Each row is followed by the grade that its hidden value falls in (each part has its own value, ranges and names)
37	48	-23	-177	-48	-33	-9	-28	-57	58	-88	3	27	46	391	60	-329	-90	93	56	-131	67	-300	-30	223	38	57	45	-69	65	92	-320	115	-133	66	-98	-17	50	-9	-242	260 -> Q823
168	-164	82	-25	184	140	141	-44	15	-78	-5	-26	-30	-68	-285	-2	433	-14	-61	-21	252	-99	192	34	-302	123	100	43	11	-37	31	479	-243	107	-46	202	26	-23	55	298	-242 -> Q90
180	-102	38	-110	116	128	88	-62	65	-87	-46	-33	14	-45	-122	38	216	55	4	-52	118	-22	-9	-11	-115	73	47	91	31	-16	-18	256	-113	99	-11	25	-45	-6	47	137	-50 -> Q243
172	16	-48	-187	-50	-21	11	-55	92	83	-212	70	-39	-39	333	46	-341	100	111	-35	-171	183	-233	-70	261	-31	-17	159	14	-20	-27	-342	152	-67	86	-255	-78	111	17	-275	289 -> Q129
43	3	48	-127	-55	-31	-5	-54	-71	-23	-78	-24	141	-8	272	48	-139	-91	75	29	53	-68	-199	-5	65	-63	75	5	-7	111	-1	-92	50	-14	0	-67	25	-19	-40	-150	156 -> Q129
234	-175	104	-94	138	183	95	-15	237	-66	-137	79	25	-154	-103	108	111	283	54	-349	110	128	201	-42	-101	2	-104	348	120	-23	-141	233	-50	304	34	-132	-219	11	0	94	2 -> Q466
215	18	-65	-170	-35	15	12	-23	127	102	-260	84	-80	-96	255	10	-329	131	160	-45	-60	216	-127	-67	227	-44	11	136	25	-77	-68	-252	124	-33	87	-211	-64	80	66	-204	257 -> Q823
121	-62	26	-113	24	66	42	-50	25	-34	-94	-36	88	-16	63	39	39	8	72	-18	51	-29	-112	-34	2	-2	45	71	-6	28	-27	60	-49	27	-8	-37	-12	-4	5	-22	67 -> Q959
101	-37	-35	-100	-23	-107	79	-77	-81	21	14	-82	16	94	47	-38	91	-138	-62	258	-118	-121	-261	-34	-31	86	82	-61	-50	18	140	-71	-46	-202	-5	15	149	85	32	-39	-26 -> Q90
146	-98	68	-104	84	136	28	-48	82	-50	-154	38	85	-74	116	93	4	53	102	-173	121	20	3	-8	6	-44	33	186	21	44	-80	85	-41	140	14	-58	-115	-29	-18	-38	118 -> Q129
175	-82	-4	-98	18	14	67	-71	30	-54	-38	-75	73	11	-72	-1	176	-2	18	96	38	-111	-134	-33	-88	5	59	21	20	4	-7	114	-75	2	-14	-23	58	11	45	49	-38 -> Q243
-87	-78	153	-16	3	-131	96	-10	-156	-137	250	-171	294	123	-111	1	299	-281	-165	176	109	-332	-149	-17	-331	108	46	-86	1	203	172	254	-140	-56	-97	201	152	-73	-54	156	-179 -> Q90
121	-21	23	-130	1	43	14	-72	15	-1	-182	22	57	-55	220	38	-107	-6	95	-30	58	30	-133	-22	98	-61	68	68	1	30	-53	-53	16	-2	4	-90	-26	9	-6	-134	178 -> Q466
80	-34	41	-114	-7	30	25	-52	-32	-19	-99	-30	98	-20	155	41	-30	-38	71	-2	62	-41	-128	-15	30	-27	66	34	-16	59	-16	7	-16	6	-11	-37	11	-6	-20	-76	94 -> Q466
29	9	3	-145	-33	-6	16	-44	-86	50	-99	-12	37	37	318	46	-193	-85	69	49	-99	25	-239	-27	164	37	64	31	-84	58	76	-203	40	-123	27	-58	13	56	-33	-192	178 -> Q466
280	-8	-103	-226	43	6	97	-119	141	45	-135	49	-218	-16	90	8	-118	173	-33	46	-279	235	-269	-80	197	134	-31	154	42	-131	49	-219	96	-115	96	-241	-84	201	103	-119	153 -> Q243
-51	-31	-46	-99	91	-18	93	-32	-181	93	55	-66	-64	239	201	16	14	-307	-75	257	-291	-40	-328	-34	91	312	116	-12	-249	30	354	-207	-132	-389	23	200	91	122	0	-84	52 -> Q90
-52	-60	169	-42	88	80	73	3	-90	-139	72	-103	222	-13	-89	26	239	-176	-33	-22	314	-160	13	2	-245	82	85	-44	-5	127	43	409	-180	69	-101	227	29	-132	-28	197	-80 -> Q959
183	-170	131	-73	41	79	131	47	105	-73	66	-30	34	-154	-276	57	231	287	-20	-238	157	-10	276	-8	-282	55	-115	187	146	0	-74	375	-41	352	19	-68	-72	3	-7	252	-265 -> Q959
-173	94	83	-155	-31	-76	10	-60	-270	-25	70	-80	135	124	420	53	-202	-345	-54	158	-49	-76	-395	11	124	133	126	-125	-125	190	226	-168	34	-240	-28	98	65	-5	-81	-179	199 -> Q466
-461	180	262	162	-222	-319	30	299	-168	106	-49	-114	564	-49	128	-257	-325	-527	63	225	542	-68	39	-216	-218	-61	25	-303	-35	189	54	171	-130	-359	-243	433	324	-256	-47	-12	155 -> Q823
135	-97	79	-88	97	155	39	-31	78	-34	-171	48	66	-98	87	77	20	52	108	-184	170	42	66	-6	-14	-31	43	172	14	24	-82	143	-71	139	2	-14	-105	-36	-12	0	95 -> Q129
69	-39	71	-132	36	63	7	-25	-18	-76	-16	-16	123	-20	168	97	-66	-62	73	-78	124	-58	-97	24	-12	0	69	78	8	109	12	36	16	103	24	-10	-62	-65	-14	-25	104 -> Q823
222	-98	-18	-99	90	89	88	-68	105	-27	-115	-18	-15	-25	-107	-5	175	58	29	24	40	5	-58	-49	-59	45	48	96	14	-68	-25	141	-110	6	-4	-12	-8	36	77	70	-9 -> Q243
131	15	-27	-207	4	12	24	-78	40	56	-159	75	-76	-9	366	80	-314	58	56	-54	-205	191	-256	-43	267	50	-6	166	-14	3	44	-324	139	-79	91	-212	-113	124	-2	-257	281 -> Q129
147	-22	-68	-84	-30	-100	71	-95	-63	52	-92	-61	-17	52	37	-89	98	-144	-16	305	-46	-101	-235	-38	-10	27	134	-110	-52	-38	84	-49	-72	-240	-23	28	194	82	69	-50	-4 -> Q90
-52	-64	131	17	98	87	114	65	-108	-29	14	-92	105	-37	-189	-60	276	-182	-11	53	347	-103	158	-12	-275	144	118	-104	-67	19	82	466	-266	-26	-109	350	119	-103	20	269	-180 -> Q243
248	-152	-2	-49	126	75	121	-65	118	-14	-109	4	-41	-38	-199	-21	292	53	-16	25	64	-25	53	-39	-155	57	46	120	23	-84	-10	224	-165	13	-9	37	13	50	78	136	-103 -> Q90
-301	71	207	157	-86	-111	85	242	-95	123	-159	-82	362	-94	-61	-239	-64	-339	84	128	514	10	197	-194	-226	4	42	-211	-77	37	-2	358	-268	-272	-229	440	259	-183	-10	112	28 -> Q959
194	17	-67	-174	-1	53	7	-34	94	91	-252	77	-87	-73	275	26	-305	79	162	-34	-46	197	-145	-46	236	-17	51	120	-12	-68	-36	-235	95	-51	83	-158	-70	67	66	-195	266 -> Q823
242	-54	-104	-103	2	-51	85	-102	41	78	-158	-12	-100	20	11	-71	75	-7	10	224	-122	0	-192	-57	42	29	86	2	-27	-105	41	-96	-49	-193	20	-63	118	130	92	-64	20 -> Q90
350	-82	-138	-118	68	46	106	-99	189	114	-287	68	-214	-49	-42	-66	45	152	54	100	-142	175	-94	-91	107	44	38	136	-2	-213	-31	-92	-57	-145	55	-127	11	173	143	-59	73 -> Q90
437	10	-86	-331	117	-18	154	-258	216	-61	-75	136	-428	-131	15	37	-67	336	-237	-30	-313	360	-268	-16	161	201	-72	210	229	-172	46	-150	234	6	143	-411	-204	300	155	-55	110 -> Q90
-22	67	15	-173	-78	-93	17	-84	-179	-30	35	-101	98	83	274	17	-122	-192	-23	197	-67	-90	-388	-9	97	59	102	-127	-54	115	130	-145	60	-172	-12	-23	99	26	-25	-142	129 -> Q959
92	-21	26	-130	-3	35	10	-42	15	18	-150	25	68	-25	257	60	-168	-15	102	-48	5	44	-147	-30	119	-31	44	103	-16	47	-16	-120	35	-12	28	-89	-46	15	-16	-158	198 -> Q129

Part 2:
-80	173	115	35	42	100	-407	128	116	347	115	-174	343	-403	-20	618	-50	256	260	524	160	61	524	306	-186	-114	-85	294	438	110	-59	-193	150	300	-84	207	-573	-295	211	184	152 -> X
-111	-133	-416	495	194	179	451	-43	-96	-21	-114	-261	236	183	-187	-403	73	159	-91	-118	-149	-292	-148	-159	272	351	-14	22	164	202	-318	20	-92	-182	-162	-210	546	-18	244	-36	-285 -> H
-20	-63	-53	0	71	388	12	-34	-319	-167	181	-217	446	159	94	-24	-47	123	-248	-7	-140	53	249	133	54	-91	22	218	52	-165	-447	-53	-157	229	-36	-11	-82	-392	225	-55	137 -> F
102	3	135	-157	41	213	-52	66	-209	-159	295	-187	518	18	118	142	36	-10	-259	160	-1	21	417	180	175	-77	-159	319	172	-211	-387	-92	80	225	8	-15	-552	-458	260	-54	260 -> S
-35	295	-143	62	-23	10	-374	68	50	511	-119	38	119	-206	23	702	15	155	536	618	201	222	266	-29	-94	-307	-157	127	218	194	96	-165	34	363	-58	283	-257	-89	-4	161	-2 -> X
114	-189	37	-257	-27	-205	-179	46	-35	14	173	215	-117	139	523	198	337	-292	2	260	216	83	-95	-76	147	-196	42	-51	-76	-162	233	-405	293	96	-38	-245	-225	122	-101	222	391 -> S
7	-81	233	44	-9	114	119	286	-56	-233	166	-473	720	87	21	6	-48	-1	-421	-163	-144	93	244	360	296	-94	35	111	19	-334	-419	-28	34	81	-172	-199	-159	-308	186	314	-33 -> H
164	-284	-306	137	112	59	139	-251	-19	149	29	219	-257	246	23	-726	154	398	116	-135	-274	-195	-219	-472	159	289	291	-82	-220	30	-242	-33	-29	-168	52	-146	446	129	-123	-440	-40 -> G
-73	-436	40	122	23	-21	-27	59	144	21	124	-76	-56	78	216	-371	161	213	-109	-170	-151	-131	-187	61	-25	149	441	-131	-46	-145	15	-315	117	-160	-157	-394	373	227	-62	250	109 -> P
178	-392	-161	-10	-297	58	366	-24	-184	-393	-117	-3	49	339	-175	-504	348	222	-24	-463	-367	59	-289	-318	449	246	39	-269	-432	-86	-506	-31	61	-135	161	-228	399	164	-138	-68	-165 -> P
44	-276	145	-23	31	-345	4	255	154	-45	87	-106	103	222	439	64	167	-311	-212	-11	108	180	-264	109	302	-245	261	-239	-240	-315	212	-219	243	-94	-278	-443	146	262	-154	645	19 -> C
1	-2	-279	100	181	489	74	-153	-359	56	208	-50	267	247	99	-114	-43	114	-89	335	-48	-151	178	-251	33	-44	-182	441	295	-90	-292	-29	-299	255	-14	-25	62	-352	273	-311	142 -> S
-64	-159	-190	390	264	352	307	50	-104	25	168	-357	436	301	-21	-292	-180	98	-274	186	-108	-177	-24	-158	191	26	-39	344	287	-196	-238	162	-318	-6	-255	-302	444	-153	279	111	-237 -> C
285	-486	-11	40	-238	-53	474	109	0	-389	-2	-114	151	403	-210	-615	252	162	-149	-350	-342	34	-351	-404	629	241	-8	-165	-381	-288	-446	169	67	-265	61	-421	421	238	-150	102	-350 -> C
212	-351	-277	-83	-173	164	277	-211	-312	-376	-18	148	-79	272	-132	-329	357	190	70	-155	-204	12	-169	-419	348	281	-137	-82	-246	61	-491	9	67	-55	239	-90	129	40	-4	-245	-21 -> G
-78	113	-88	265	110	-151	-161	182	188	408	-174	-197	195	-22	59	459	-143	74	272	304	102	345	-29	87	62	-371	161	-124	-62	-3	115	36	-41	133	-303	21	227	130	-96	574	-335 -> C
-96	150	-155	226	76	-178	-148	153	119	397	-240	-127	146	36	133	398	-59	24	266	170	71	339	-72	77	77	-381	205	-230	-169	30	115	-85	-21	154	-268	38	277	141	-147	479	-253 -> H
74	-309	171	-29	50	-361	16	256	179	-52	123	-98	98	230	445	51	158	-324	-228	32	123	175	-272	83	322	-237	247	-209	-224	-344	233	-184	253	-117	-282	-477	124	277	-150	662	10 -> C
214	-348	-253	9	-147	92	271	-162	-167	-167	-57	153	-123	386	-69	-682	260	322	46	-357	-381	-17	-292	-472	340	227	173	-203	-440	-81	-436	-9	-40	-119	154	-175	474	146	-191	-319	-106 -> F
203	-423	-78	30	-299	-6	430	79	-90	-402	-93	-91	133	356	-210	-552	317	195	-95	-464	-371	45	-313	-309	547	250	25	-252	-414	-176	-492	30	79	-199	106	-328	423	204	-147	44	-264 -> H
22	-26	-502	284	121	236	335	-181	-215	54	-27	53	53	140	-139	-256	249	111	128	237	-6	-397	-18	-438	259	388	-338	237	344	326	-251	-91	-7	-37	51	-63	156	-121	274	-412	-22 -> X
16	-623	307	31	64	-109	7	203	255	-143	361	-187	61	118	330	-303	117	-1	-351	6	-21	-117	-212	108	97	84	355	25	65	-409	137	-204	207	-249	-254	-643	189	264	1	572	117 -> C
-100	-153	-386	514	222	177	455	-24	-59	-11	-75	-282	250	186	-188	-411	40	162	-117	-71	-139	-295	-151	-170	286	348	-22	61	192	164	-299	68	-98	-202	-191	-243	548	-9	253	0	-320 -> H
143	105	259	-178	-15	10	-71	216	-46	-88	274	-218	616	-106	98	223	98	-77	-242	159	53	-22	500	285	287	-46	-205	280	212	-188	-321	-177	277	187	-14	-17	-775	-466	240	-16	269 -> X
-64	-506	157	-180	-26	9	-214	15	-37	-218	264	21	-93	66	477	-20	264	-28	-210	-61	19	35	-107	226	-122	-23	386	-108	-74	-211	78	-451	226	-10	-88	-362	0	136	-20	395	435 -> F
20	16	300	-118	164	-1	-218	126	6	-99	294	-298	546	-252	175	258	-18	27	-319	10	45	54	534	607	55	-20	145	135	135	-101	-330	-172	322	122	-122	30	-759	-469	279	160	301 -> G
-204	64	158	240	59	33	-303	251	225	278	-30	-434	455	-355	-97	519	-193	324	129	178	11	225	339	526	-168	-168	223	23	202	31	-119	-69	65	157	-272	87	-132	-126	128	590	-159 -> H
105	-288	-48	13	4	-17	-55	-29	123	206	200	182	-181	65	194	-359	269	195	97	208	-35	-306	-82	-306	55	216	105	129	163	-56	91	-328	162	-83	2	-289	81	136	-46	-171	239 -> X
-75	-478	188	-121	-84	-90	-136	143	35	-212	183	-73	5	94	439	-7	272	-89	-233	-141	3	68	-167	264	-14	-60	377	-189	-124	-254	102	-451	251	-43	-143	-428	99	205	-69	532	321 -> P
-53	-129	-543	315	247	302	289	-309	-286	-40	-34	12	-12	143	-93	-308	147	198	47	53	-70	-284	-50	-279	115	384	-78	103	178	355	-350	-16	-71	-68	6	-14	287	-128	290	-332	-38 -> G
-65	-422	6	125	26	-10	-40	22	130	47	103	-43	-92	68	202	-381	163	251	-65	-166	-161	-129	-183	35	-40	163	450	-137	-62	-102	3	-309	109	-150	-140	-353	379	222	-71	190	107 -> P
272	-374	-217	-108	-171	123	237	-199	-233	-270	13	194	-122	347	-74	-544	301	275	53	-237	-307	23	-216	-488	353	226	28	-115	-376	-79	-473	22	10	-68	228	-136	255	84	-133	-328	-34 -> G
47	-52	147	-135	78	231	-76	40	-229	-223	281	-239	520	13	150	103	-9	34	-326	9	-57	78	393	316	104	-83	13	218	66	-206	-438	-87	62	205	-37	-6	-468	-460	254	16	257 -> G
202	-385	-141	27	-277	32	361	-5	-110	-292	-110	4	37	368	-175	-633	301	290	-11	-476	-415	34	-315	-373	457	233	113	-269	-463	-141	-485	-8	18	-160	138	-257	491	200	-201	-113	-217 -> P
42	9	305	-143	155	7	-215	124	-3	-106	322	-275	540	-243	180	246	-9	20	-317	43	54	44	539	564	67	-19	108	171	151	-127	-326	-161	318	127	-107	20	-782	-476	283	130	316 -> G
41	-377	-201	221	-133	62	470	43	-102	-389	-104	-216	190	211	-262	-341	282	132	-96	-291	-208	-81	-243	-178	443	373	-98	-143	-96	58	-431	36	101	-232	10	-297	381	138	92	171	-289 -> H
41	-25	-33	120	95	-336	-4	208	159	220	-88	-87	119	209	308	173	38	-210	22	107	100	274	-229	-15	306	-352	207	-249	-267	-175	191	-73	102	-3	-297	-226	259	227	-196	530	-193 -> C

2	389	135	187	-94	-619	-273	418	-7	-288	170	-227	-129	198	264	-183	152	57	50	542	-276	205	-94	351	-94	-519	-136	204	110	7	119	-150	-445	317	-254	-213	180	-194	-315	331	-148 -> Q
-195	127	104	62	128	-31	-398	256	-61	62	50	124	-290	25	-201	144	-24	124	190	39	-83	141	-12	-150	39	-118	-149	-63	251	-83	382	-174	-119	108	-108	-11	130	-13	-553	-293	121 -> A
-134	117	116	231	201	-540	-386	362	-87	-168	129	-69	-288	-13	29	74	-30	-116	173	179	-288	324	-105	143	250	-335	113	-109	97	-46	66	-182	-17	9	-66	-94	-80	-314	-173	172	-82 -> J
157	21	63	-213	-305	238	230	-263	-131	320	166	-200	171	58	240	-114	155	-6	-161	237	206	-280	39	-141	-255	-148	-132	149	-1	36	97	145	-95	18	-110	73	134	33	-15	-211	-124 -> V
220	-168	21	-21	-17	-13	389	-17	-72	118	203	-292	62	-257	192	103	32	-283	-77	2	-39	31	92	-243	67	-110	359	-202	-55	158	200	292	213	-587	85	212	-307	-252	61	-115	-119 -> Y
117	48	-23	-128	-350	177	80	-90	-71	228	250	-331	150	-25	255	-159	102	117	-41	220	31	-290	-192	-246	-239	-238	-241	276	-43	83	-47	73	-89	107	-90	-25	354	-17	-140	-184	-280 -> A
-116	361	74	141	43	-168	-332	199	-46	-58	27	201	-192	279	-44	-75	91	261	171	156	-13	159	-172	50	-182	-175	-258	166	272	-106	320	-263	-476	350	-231	-185	246	89	-469	-151	95 -> Z
376	-142	11	179	188	-208	232	-35	-143	259	280	88	-94	-46	196	-22	114	-296	-81	-56	51	283	-77	-3	10	-208	414	-161	52	-229	-52	126	11	-498	36	208	-428	-226	600	-195	22 -> B
-103	242	109	157	8	-276	-388	467	-9	-113	216	-119	-270	92	40	-60	90	227	113	394	-212	122	-100	-5	-43	-460	-228	163	219	-60	297	-163	-381	254	-186	-114	257	-160	-579	-111	-21 -> Z
24	-226	27	-95	47	89	219	-330	-203	263	55	-81	64	-175	57	175	-64	-329	-1	-200	116	-32	8	-234	190	115	316	-257	-89	86	-6	126	405	-419	118	149	-297	-156	241	-119	-110 -> J
-273	275	46	-250	-346	-71	-200	-230	-88	-58	-195	-109	170	106	-71	101	-78	-18	190	25	-27	-130	-2	59	-71	320	-313	123	-63	238	0	-201	-48	435	-110	-161	321	262	-435	219	-95 -> Y
-291	318	54	-201	-285	284	-110	-123	-39	-19	-146	-176	152	94	22	-16	-32	257	186	74	50	-314	-145	-263	-216	42	-393	165	50	344	360	-103	-51	351	-193	-272	522	168	-818	-25	-251 -> Z
-203	374	86	44	-119	-328	-95	10	-67	-285	-110	-255	113	130	263	-109	-4	-20	161	190	-134	-12	-237	140	-29	-199	-61	55	-38	324	122	-119	1	217	-202	-373	221	-125	-383	479	-406 -> J
-271	341	137	-204	-299	-83	-273	-62	-74	-71	-136	-166	81	155	18	18	-10	57	136	252	-50	-144	39	108	-113	20	-358	130	17	209	157	-177	-104	481	-207	-209	384	144	-576	227	-153 -> Q
-195	321	28	-108	-249	-28	-47	-68	-21	-146	-154	-226	177	27	97	-5	-52	39	197	-4	-88	-124	-164	-85	-134	69	-190	61	-27	362	215	-67	53	188	-155	-251	340	96	-566	233	-307 -> Q
132	-187	-4	-135	-136	203	342	-69	-68	205	199	-295	73	-261	78	142	28	-145	-88	-19	32	-120	126	-407	8	-6	161	-112	-8	160	300	289	150	-458	79	258	-146	-113	-190	-335	-38 -> V
-56	121	-177	-206	-489	89	110	-247	-35	12	54	-200	261	16	-34	24	6	165	94	-76	36	-233	-177	-288	-204	383	-348	373	-68	195	-34	-63	-333	271	9	-5	345	328	-392	-208	9 -> Z
-279	341	86	-226	-307	-59	-256	-202	-91	-43	-212	-51	133	175	-53	53	-47	26	186	76	0	-121	-10	107	-124	228	-355	126	-9	197	65	-227	-87	499	-175	-206	366	264	-469	215	-101 -> Q
-110	-43	185	28	223	207	-337	266	-93	288	147	23	-331	-128	-108	144	-32	41	120	79	-55	42	39	-298	83	-365	-22	-227	232	-91	413	-20	222	-153	-84	70	78	-217	-426	-392	-44 -> A
-31	331	65	195	100	-359	-375	181	-67	-21	20	272	-209	251	-30	-68	77	72	176	43	-68	312	-200	214	-135	-144	-132	63	233	-207	126	-276	-344	271	-217	-138	121	80	-139	-21	77 -> T
137	163	-28	-237	-389	192	325	-515	-141	252	-2	11	314	239	175	-141	171	20	-117	31	341	-245	-49	-36	-391	203	-194	248	1	39	49	46	-302	181	-140	7	140	320	56	-165	5 -> V
-149	320	145	115	118	-389	-516	-4	-168	41	-76	321	-194	327	-33	-40	16	-40	205	86	-16	270	-167	373	-22	-106	-138	19	149	-223	-104	-391	-179	435	-214	-216	109	58	66	178	9 -> B
352	-73	111	126	192	-47	104	33	-142	383	285	172	-185	49	156	-61	184	-168	-132	102	130	219	42	16	-116	-354	246	-139	185	-328	149	110	-89	-351	-80	220	-299	-170	410	-347	101 -> T
143	50	54	-95	-228	308	183	-33	-63	244	249	-351	119	-41	337	-187	126	139	-75	286	75	-317	-147	-323	-255	-427	-134	165	8	144	181	168	-4	-64	-126	-54	291	-153	-226	-214	-355 -> Z
-117	38	154	-89	94	-171	-86	-157	-171	83	-104	207	-113	89	-181	255	-15	-254	51	-25	91	203	282	134	137	233	136	-231	113	-58	238	-93	-31	-50	-21	132	-307	61	-68	-45	276 -> B
148	-83	26	-203	-80	332	128	-475	-194	524	-7	208	107	17	-22	76	12	-192	5	-260	287	-79	6	-155	-161	250	35	-110	3	-114	-61	30	202	-137	-8	163	-62	198	349	-311	16 -> Q
332	-95	110	62	106	-30	95	-5	-158	407	316	157	-176	85	121	-50	216	-129	-188	185	173	158	117	19	-128	-312	158	-56	194	-363	143	103	-216	-249	-74	272	-277	-111	359	-428	202 -> V
-33	8	187	99	294	-90	-196	114	-135	164	40	101	-240	-49	4	125	-35	-202	117	1	-49	219	24	-14	146	-254	223	-323	130	-71	223	-40	272	-247	-67	16	-183	-248	-15	-45	-80 -> B
-37	361	113	161	-111	-461	-356	408	-15	-180	199	-177	-168	198	200	-193	151	171	61	502	-222	126	-149	223	-138	-521	-261	256	161	-55	146	-176	-462	390	-265	-201	307	-133	-410	134	-120 -> V
86	13	122	-102	-78	-79	-55	-82	-141	237	121	33	-66	69	10	64	88	-147	-56	178	72	62	183	85	-48	-43	-12	-20	77	-144	61	-19	-124	22	-64	158	-94	18	74	-149	131 -> Q
177	-215	-13	-80	-54	143	269	-41	-76	251	217	-209	19	-281	52	153	6	-198	-43	-97	-4	-24	82	-366	39	-3	216	-159	-10	71	185	245	209	-499	102	277	-191	-128	-19	-334	-27 -> T
-76	-24	162	72	275	-58	-287	180	-108	169	44	95	-279	-124	-112	206	-85	-174	173	-64	-115	231	56	-93	178	-166	170	-331	139	-67	241	-61	292	-236	-26	67	-134	-200	-145	-126	-26 -> Y
-278	350	118	-147	-259	8	-249	18	-46	-86	-102	-215	65	116	62	-32	-4	155	150	230	-62	-190	-73	-31	-146	-108	-367	134	59	258	283	-133	-71	410	-232	-260	459	81	-726	146	-241 -> V
-278	355	35	-227	-334	-2	-272	-266	-95	6	-225	49	146	221	-107	35	-38	90	206	-26	56	-129	-86	68	-191	327	-429	190	26	142	43	-268	-165	569	-182	-204	423	381	-458	106	-40 -> T
-82	435	132	82	-207	-441	-239	315	-10	-266	116	-247	-58	249	245	-208	174	175	21	563	-174	39	-80	259	-185	-458	-286	280	139	75	251	-136	-506	443	-304	-252	325	-82	-544	242	-140 -> V
117	27	26	-208	-150	414	196	-484	-177	468	-18	166	161	118	55	-32	84	-39	-40	-160	362	-194	-48	-194	-286	153	-83	5	61	-55	110	55	42	-33	-100	70	70	231	127	-348	-16 -> V
-128	23	115	90	270	-219	-255	-16	-170	99	-47	253	-227	32	-149	200	-71	-215	171	-151	-12	298	0	60	207	49	187	-276	128	-121	118	-165	135	-113	-19	27	-238	-81	32	-44	103 -> J
-130	366	121	220	78	-607	-368	115	-139	-193	11	68	-137	319	188	-159	80	-21	133	271	-109	252	-261	411	17	-332	-54	97	99	-83	-68	-310	-272	379	-232	-313	84	-140	-6	374	-153 -> J
